Here is a tiny trained network, its code and every weight. The questions are about switching its units off for an input and a class, where a switched-off unit gives its printed mean instead of its output.

import numpy as np


def w(rows, s, z=0):
    codes = np.array(rows[::2]) - 128.0
    scale = np.full(codes.shape[1], s)
    scale[-1] = z or s
    return codes * scale


def norm(h):
    return h / np.sqrt((h * h).mean(-1, keepdims=True) + 1e-5)


def f(y):
    return np.maximum(y, 0)


def log_softmax(a):
    a = a - a.max(-1, keepdims=True)
    return a - np.log(np.exp(a).sum(-1, keepdims=True))


def net(x, mask):
    res = np.array(x, float).reshape(1, 3) / 4 @ E
    u = 0
    for l in range(4):
        y = f(norm(res) @ A[l][:, :-1].T + A[l][:, -1])
        res = res + np.where(mask[u : u + 5], y, B[l][:, -1]) @ B[l][:, :-1]
        u += 5
    return log_softmax(norm(res)[-1] @ U[:, :-1].T + U[:, -1])


A, B = {}, {}
E = w([
[1,150,79,101,216,176],'x0',
[105,168,118,58,26,223],'x1',
[172,132,65,151,118,175],'x2',
],0.0044)
A[0] = w([
[130,76,185,117,134,59,186],'L0N1',
[144,80,237,51,2,226,147],'L0N2',
[179,71,92,136,141,212,147],'L0N3',
[187,50,98,193,109,44,138],'L0N4',
[203,200,26,93,227,161,2],'L0N5',
],0.0056,0.00077)
B[0] = w([
[123,181,160,49,66,134,198],'L0N1',
[171,64,131,81,64,72,253],'L0N2',
[164,60,73,155,109,133,182],'L0N3',
[97,222,67,119,66,121,229],'L0N4',
[132,61,116,204,96,3,194],'L0N5',
],0.0058,0.0046)
A[1] = w([
[83,72,113,129,91,160,121],'L1N1',
[68,175,129,71,5,134,99],'L1N2',
[254,174,105,125,143,208,154],'L1N3',
[166,192,119,196,130,41,246],'L1N4',
[179,126,77,103,98,198,138],'L1N5',
],0.0054,0.0013)
B[1] = w([
[114,225,76,72,159,163,173],'L1N1',
[24,189,148,188,130,34,253],'L1N2',
[60,37,3,131,170,168,161],'L1N3',
[115,132,125,136,149,202,245],'L1N4',
[187,111,136,205,170,182,185],'L1N5',
],0.0053,0.0045)
A[2] = w([
[98,167,113,94,88,117,112],'L2N1',
[30,152,186,122,182,163,249],'L2N2',
[75,105,145,167,152,221,115],'L2N3',
[88,93,100,254,162,162,97],'L2N4',
[97,127,128,218,221,58,53],'L2N5',
],0.0054,0.0017)
B[2] = w([
[175,195,115,174,249,56,197],'L2N1',
[254,96,232,190,56,214,254],'L2N2',
[191,169,103,167,33,71,160],'L2N3',
[77,95,159,82,240,97,218],'L2N4',
[53,38,89,107,68,85,227],'L2N5',
],0.0062,0.004)
A[3] = w([
[71,169,1,219,166,149,100],'L3N1',
[170,157,244,220,84,7,196],'L3N2',
[119,204,141,190,128,229,5],'L3N3',
[57,93,183,118,172,121,110],'L3N4',
[183,87,91,189,127,58,115],'L3N5',
],0.006,0.0014)
B[3] = w([
[255,164,172,80,167,89,198],'L3N1',
[94,119,143,133,162,180,254],'L3N2',
[101,160,104,126,111,76,153],'L3N3',
[121,139,56,176,168,173,158],'L3N4',
[98,143,125,90,114,147,191],'L3N5',
],0.0086,0.0079)
U = w([
[63,225,203,159,140,160,252],'0',
[254,186,131,81,156,80,161],'1',
[102,57,163,200,179,254,82],'2',
[120,78,74,138,216,97,92],'3',
[107,110,224,47,50,70,14],'4',
[171,103,46,109,48,188,117],'5',
],0.0092,0.002)

Each question gives the input, the list of numbers given to net, and the class t.
The units are the neurons (one row each of A and B). Each row of codes is followed by its name. A weight is (code - 128) times the scale printed after its matrix; where a second scale follows, it is the last column's (A, B and U).
mask holds one flag per neuron, layer by layer. A switched-off neuron (its flag False) gives its mean, the last column of its row in B, instead of its output. The means were averaged over made-up inputs and are rounded, as every weight is.
A unit's drop is (log p(t) with every unit on - log p(t) with that unit switched off) / (log p(t) with every unit on - log p(t) with every unit switched off).
The circuit of an input: a set's keep is (log p(t) with only the set's units on - log p(t) with every unit switched off) / (log p(t) with every unit on - log p(t) with every unit switched off). Starting from the 12 units with the biggest drops (on a tie, the unit counted first), units are removed one at a time, each time the one whose removal leaves the highest keep (on an exact tie, the one counted first), for as long as the keep stays at least 0.8.
units of the circuit, in order: the units of the circuit, biggest drop first
most important unit: the unit with the biggest drop
k most important neurons: the k neurons with the biggest drops, biggest first
k most important neurons of layer l: the k neurons of layer l with the biggest drops, biggest first
drop when u is switched off: that unit's drop, to one decimal
input [7,7,2], class 1: units of the circuit, in order	L3N1; L2N1; L3N2
input [7,-1,-3], class 2: units of the circuit, in order	L2N2; L0N4
input [2,2,5], class 1: units of the circuit, in order	L3N1
input [-2,-5,0], class 0: units of the circuit, in order	L0N4; L3N2
input [5,0,-2], class 2: units of the circuit, in order	L2N2; L0N4
input [-7,2,4], class 5: units of the circuit, in order	L3N1; L1N3
input [-4,0,-8], class 0: 2 most important neurons	L3N2; L1N2
input [-6,0,-1], class 0: 2 most important neurons of layer 2	L2N5; L2N1
input [7,0,-5], class 2: 3 most important neurons	L2N2; L0N4; L0N1
input [4,1,5], class 1: 4 most important neurons	L3N1; L1N2; L1N1; L3N2
input [-6,-7,-6], class 0: 3 most important neurons	L0N4; L0N1; L3N2
input [2,-4,-8], class 2: 2 most important neurons of layer 0	L0N4; L0N2
input [6,1,3], class 1: 2 most important neurons	L3N1; L1N1
input [8,-5,-1], class 2: units of the circuit, in order	L2N2
input [-1,-5,-5], class 0: 2 most important neurons	L0N1; L0N4
input [-3,-8,-1], class 0: 2 most important neurons	L0N1; L0N4
input [6,-2,-8], class 2: 2 most important neurons	L2N2; L0N4
input [5,-3,0], class 2: 2 most important neurons	L2N2; L0N2
input [-5,-5,0], class 0: 2 most important neurons of layer 1	L1N2; L1N1
input [-1,-3,-8], class 0: most important unit	L0N1
input [5,4,6], class 1: drop when L3N1 is switched off	0.3
input [8,-4,-4], class 2: drop when L1N2 is switched off	0.1
